Below are the code and all the weights of a small trained network. Each question names an input and a class and asks about switching units off, where a switched-off unit gives its printed mean instead of its output.

import numpy as np


def w(rows, s, z=0):
    codes = np.array(rows[::2]) - 128.0
    scale = np.full(codes.shape[1], s)
    scale[-1] = z or s
    return codes * scale


def norm(h):
    return h / np.sqrt((h * h).mean(-1, keepdims=True) + 1e-5)


def f(y):
    return y / 2 * (1 + np.tanh(0.7978845608 * (y + 0.044715 * y**3)))


def log_softmax(a):
    a = a - a.max(-1, keepdims=True)
    return a - np.log(np.exp(a).sum(-1, keepdims=True))


def net(x, mask):
    res = np.array(x, float).reshape(1, 2) / 4 @ E
    u = 0
    for l in range(2):
        y = f(norm(res) @ A[l][:, :-1].T + A[l][:, -1])
        res = res + np.where(mask[u : u + 6], y, B[l][:, -1]) @ B[l][:, :-1]
        u += 6
    return log_softmax(norm(res)[-1] @ U[:, :-1].T + U[:, -1])


A, B = {}, {}
E = w([
[158,117,143,193,126,254,126,148,94],'x0',
[92,99,232,159,144,42,187,40,159],'x1',
],0.011)
A[0] = w([
[64,150,172,76,168,50,197,153,128,34],'L0N1',
[62,149,106,112,107,1,239,50,161,2],'L0N2',
[159,47,150,150,121,194,189,130,92,140],'L0N3',
[220,218,85,137,104,243,143,181,104,144],'L0N4',
[138,117,161,133,139,145,145,75,166,79],'L0N5',
[167,135,141,86,201,81,186,30,119,122],'L0N6',
],0.0081,0.0026)
B[0] = w([
[132,97,143,109,154,108,254,161,76,198],'L0N1',
[246,110,109,111,21,126,181,91,90,252],'L0N2',
[43,118,44,121,165,121,79,193,138,177],'L0N3',
[156,219,13,16,74,209,137,168,29,238],'L0N4',
[107,107,137,99,80,168,51,181,174,151],'L0N5',
[185,41,189,91,112,15,116,164,207,198],'L0N6',
],0.008,0.011)
A[1] = w([
[254,75,127,95,56,70,153,87,107,68],'L1N1',
[163,205,121,93,120,156,132,102,69,65],'L1N2',
[157,161,150,95,80,42,145,101,156,44],'L1N3',
[183,196,148,134,126,147,144,56,121,2],'L1N4',
[122,194,80,36,117,139,147,141,45,206],'L1N5',
[70,76,131,111,111,82,92,178,180,110],'L1N6',
],0.0086,0.0021)
B[1] = w([
[223,135,117,57,58,170,227,156,167,251],'L1N1',
[109,60,135,255,129,114,39,121,99,174],'L1N2',
[216,116,231,125,65,153,180,207,133,193],'L1N3',
[128,65,192,155,107,107,127,65,203,124],'L1N4',
[88,121,145,171,141,204,140,143,111,244],'L1N5',
[152,148,182,144,141,66,136,63,142,140],'L1N6',
],0.009,0.013)
U = w([
[132,167,88,103,201,89,99,37,120,3],'0',
[94,140,36,141,137,253,77,186,41,238],'1',
[219,102,150,69,63,126,223,153,155,191],'2',
[65,64,191,201,193,106,55,91,247,80],'3',
],0.011,0.0031)

Each question gives the input, the list of numbers given to net, and the class t.
The units are the neurons (one row each of A and B). Each row of codes is followed by its name. A weight is (code - 128) times the scale printed after its matrix; where a second scale follows, it is the last column's (A, B and U).
mask holds one flag per neuron, layer by layer. A switched-off neuron (its flag False) gives its mean, the last column of its row in B, instead of its output. The means were averaged over made-up inputs and are rounded, as every weight is.
A unit's drop is (log p(t) with every unit on - log p(t) with that unit switched off) / (log p(t) with every unit on - log p(t) with every unit switched off).
The circuit of an input: a set's keep is (log p(t) with only the set's units on - log p(t) with every unit switched off) / (log p(t) with every unit on - log p(t) with every unit switched off). Starting from all 12 units, units are removed one at a time, each time the one whose removal leaves the highest keep (on an exact tie, the one counted first), for as long as the keep stays at least 0.8.
circuit, biggest first: the units of the circuit, biggest drop first
k most important neurons: the k neurons with the biggest drops, biggest first
top k neurons in layer l: the k neurons of layer l with the biggest drops, biggest first
drop of u: that unit's drop, to one decimal
input [2,2], class 3: 3 most important neurons	(L0N4 L0N2 L1N1)
input [3,4], class 3: circuit, biggest first	(L0N4 L0N2 L0N3 L1N1)
input [6,4], class 3: circuit, biggest first	(L0N4 L0N2 L1N1)
input [4,5], class 3: 3 most important neurons	(L0N2 L1N1 L0N3)
input [-7,-6], class 1: most important neuron	(L0N6)
input [7,8], class 3: 2 most important neurons	(L0N2 L1N1)
input [1,1], class 3: 2 most important neurons	(L0N4 L0N2)
input [8,8], class 3: top 2 neurons in layer 0	(L0N4 L0N2)
input [4,3], class 3: 2 most important neurons	(L0N4 L1N1)
input [-2,-2], class 1: top 2 neurons in layer 0	(L0N2 L0N6)
input [5,3], class 1: drop of L0N6	2.3
input [6,2], class 1: drop of L0N5	0.0
